Below are the code and all the weights of a small trained network. Each question names an input and a target symbol and asks about switching units off, where a switched-off unit gives its printed mean instead of its output.

import numpy as np


def w(rows, s, z=0):
    codes = np.array(rows[::2]) - 128.0
    scale = np.full(codes.shape[1], s)
    scale[-1] = z or s
    return codes * scale


def norm(h):
    return h / np.sqrt((h * h).mean(-1, keepdims=True) + 1e-5)


def f(y):
    return np.maximum(y, 0)


def softmax(a):
    e = np.exp(a - a.max(-1, keepdims=True))
    return e / e.sum(-1, keepdims=True)


def log_softmax(a):
    a = a - a.max(-1, keepdims=True)
    return a - np.log(np.exp(a).sum(-1, keepdims=True))


def net(x, mask):
    ids = ['αβγεζθλξπτφψω'.index(c) for c in x.split()]
    T = len(ids)
    res = E[ids] + P[:T]
    r = norm(res)
    for j in range(2):
        rows = slice(2 * j, 2 * j + 2)
        q, k, v = (r @ M[0][rows].T for M in (Q, K, V))
        z = softmax(np.where(np.tri(T) > 0, q @ k.T / 2**0.5, -1e9)) @ v
        o = O[0][rows]
        res = res + np.where(mask[j], z, o[:, -1]) @ o[:, :-1]
    y = f(norm(res) @ A[0][:, :-1].T + A[0][:, -1])
    res = res + np.where(mask[2:6], y, B[0][:, -1]) @ B[0][:, :-1]
    return log_softmax(norm(res)[-1] @ U[:, :-1].T + U[:, -1])


Q, K, V, O, A, B = {}, {}, {}, {}, {}, {}
E = w([
[157,123,144,144,132,145,82],'α',
[169,98,169,93,77,138,152],'β',
[174,83,124,98,120,106,191],'γ',
[155,176,124,131,133,127,118],'ε',
[156,172,112,115,112,93,104],'ζ',
[7,59,78,61,66,173,124],'θ',
[129,131,91,174,166,141,162],'λ',
[146,180,101,104,137,150,104],'ξ',
[139,146,125,145,122,151,131],'π',
[176,148,147,143,117,116,89],'τ',
[138,166,161,123,76,150,111],'φ',
[127,108,128,180,161,119,152],'ψ',
[134,166,100,133,127,128,154],'ω',
],0.021)
P = w([
[152,130,103,162,62,137,94],'0',
[203,54,3,111,163,106,98],'1',
[98,113,130,87,138,140,95],'2',
[189,144,220,144,126,192,171],'3',
[171,53,14,97,150,99,114],'4',
[95,138,140,125,123,135,115],'5',
[128,99,137,191,77,36,172],'6',
[181,57,21,110,134,129,125],'7',
[127,157,145,155,96,139,85],'8',
[210,98,139,153,180,167,227],'9',
],0.011)
Q[0] = w([
[96,185,172,142,163,219,139],'head 0',
[253,128,169,110,145,121,215],'head 0',
[191,88,73,140,85,148,159],'head 1',
[58,91,65,125,89,84,60],'head 1',
],0.011)
K[0] = w([
[75,226,123,235,99,123,77],'head 0',
[109,119,144,190,2,83,192],'head 0',
[106,26,136,70,43,86,197],'head 1',
[158,107,150,5,234,206,128],'head 1',
],0.0094)
V[0] = w([
[98,169,96,179,116,141,80],'head 0',
[37,121,65,109,64,52,108],'head 0',
[67,40,107,107,99,174,122],'head 1',
[192,150,125,107,96,177,254],'head 1',
],0.012)
O[0] = w([
[2,51,167,95,167,118,138,111],'head 0',
[13,212,118,147,88,98,179,91],'head 0',
[66,108,89,180,90,223,129,124],'head 1',
[161,138,133,60,195,215,194,253],'head 1',
],0.0094,0.0059)
A[0] = w([
[222,10,167,241,88,74,228,253],'neuron 0',
[115,18,109,91,111,169,120,60],'neuron 1',
[201,184,77,227,148,87,239,170],'neuron 2',
[146,184,2,124,120,73,117,66],'neuron 3',
],0.0082,0.0028)
B[0] = w([
[104,254,158,137,178,140,27,253],'neuron 0',
[76,99,161,235,121,104,240,178],'neuron 1',
[127,113,218,101,49,150,32,236],'neuron 2',
[53,173,209,152,96,143,196,169],'neuron 3',
],0.0093,0.0069)
U = w([
[124,91,159,191,115,112,50,169],'α',
[161,145,150,110,112,186,127,157],'β',
[165,109,58,92,119,209,70,178],'γ',
[147,126,150,98,151,62,125,162],'ε',
[120,206,159,160,74,45,172,192],'ζ',
[44,149,70,143,70,188,76,184],'θ',
[105,174,166,191,193,158,164,103],'λ',
[76,145,99,55,151,143,35,130],'ξ',
[145,108,227,192,120,110,207,124],'π',
[122,151,144,134,129,96,66,123],'τ',
[60,134,254,90,79,173,115,3],'φ',
[75,207,161,184,182,153,99,43],'ψ',
[87,223,136,98,161,127,195,131],'ω',
],0.0092,0.0047)

Each question gives the input, a string of symbols that net reads in full, and the target symbol t.
The units are the heads (2 rows each of Q, K, V and O) and the neurons (one row each of A and B). Each row of codes is followed by its name. A weight is (code - 128) times the scale printed after its matrix; where a second scale follows, it is the last column's (O, A, B and U).
mask holds one flag per unit, heads first, then neurons. A switched-off unit (its flag False) gives its mean, the last column of its rows in O or B, instead of its output. The means were averaged over made-up inputs and are rounded, as every weight is.
A unit's drop is (log p(t) with every unit on - log p(t) with that unit switched off) / (log p(t) with every unit on - log p(t) with every unit switched off).
The circuit of an input: a set's keep is (log p(t) with only the set's units on - log p(t) with every unit switched off) / (log p(t) with every unit on - log p(t) with every unit switched off). Starting from all 6 units, units are removed one at a time, each time the one whose removal leaves the highest keep (on an exact tie, the one counted first), for as long as the keep stays at least 0.8.
units of the circuit, in order: the units of the circuit, biggest drop first
unit that matters most: the unit with the biggest drop
top k neurons: the k neurons with the biggest drops, biggest first
which heads matter: for each layer, one digit per head in row order, 1 if its drop is at least 0.15 and else 0, layers parted by /
drop when u is switched off: that unit's drop, to one decimal
input θ λ γ λ, target θ: unit that matters most -> head 1
input φ ψ φ ζ φ, target π: which heads matter -> 00
input β φ ε, target ε: which heads matter -> 11
input ξ α α ψ ω θ ω ε, target θ: which heads matter -> 01
input ξ α ω ζ ξ φ ψ ξ, target ω: units of the circuit, in order -> [neuron 3; neuron 2; head 0; head 1]
input ζ β ψ ε, target ζ: units of the circuit, in order -> [head 1; head 0]
input α ζ ξ ξ, target α: which heads matter -> 11
input ε ξ ω ω ξ, target ω: units of the circuit, in order -> [neuron 3; neuron 2]
input φ π ζ, target ζ: which heads matter -> 01
input ω π θ ζ, target ω: which heads matter -> 10
input φ ψ β β ε γ, target γ: which heads matter -> 11
input ψ θ ω ξ ζ, target θ: which heads matter -> 01
input α ζ φ π φ, target π: units of the circuit, in order -> [neuron 1; neuron 0; head 0]
input ε φ ζ φ β φ φ π φ π, target φ: units of the circuit, in order -> [neuron 2; head 0]
input ξ ξ α ζ γ ε ζ φ γ φ, target ζ: units of the circuit, in order -> [head 0; head 1]
input τ β θ ε γ β ξ γ ω, target ω: top 2 neurons -> [neuron 2; neuron 0]
input φ α γ, target γ: top neuron -> [neuron 1]
input φ ζ ζ, target ζ: drop when neuron 1 is switched off -> 0.0
input φ β α α ε ξ, target ξ: drop when neuron 3 is switched off -> 0.1
input φ φ ε α ω, target φ: drop when neuron 2 is switched off -> 0.4
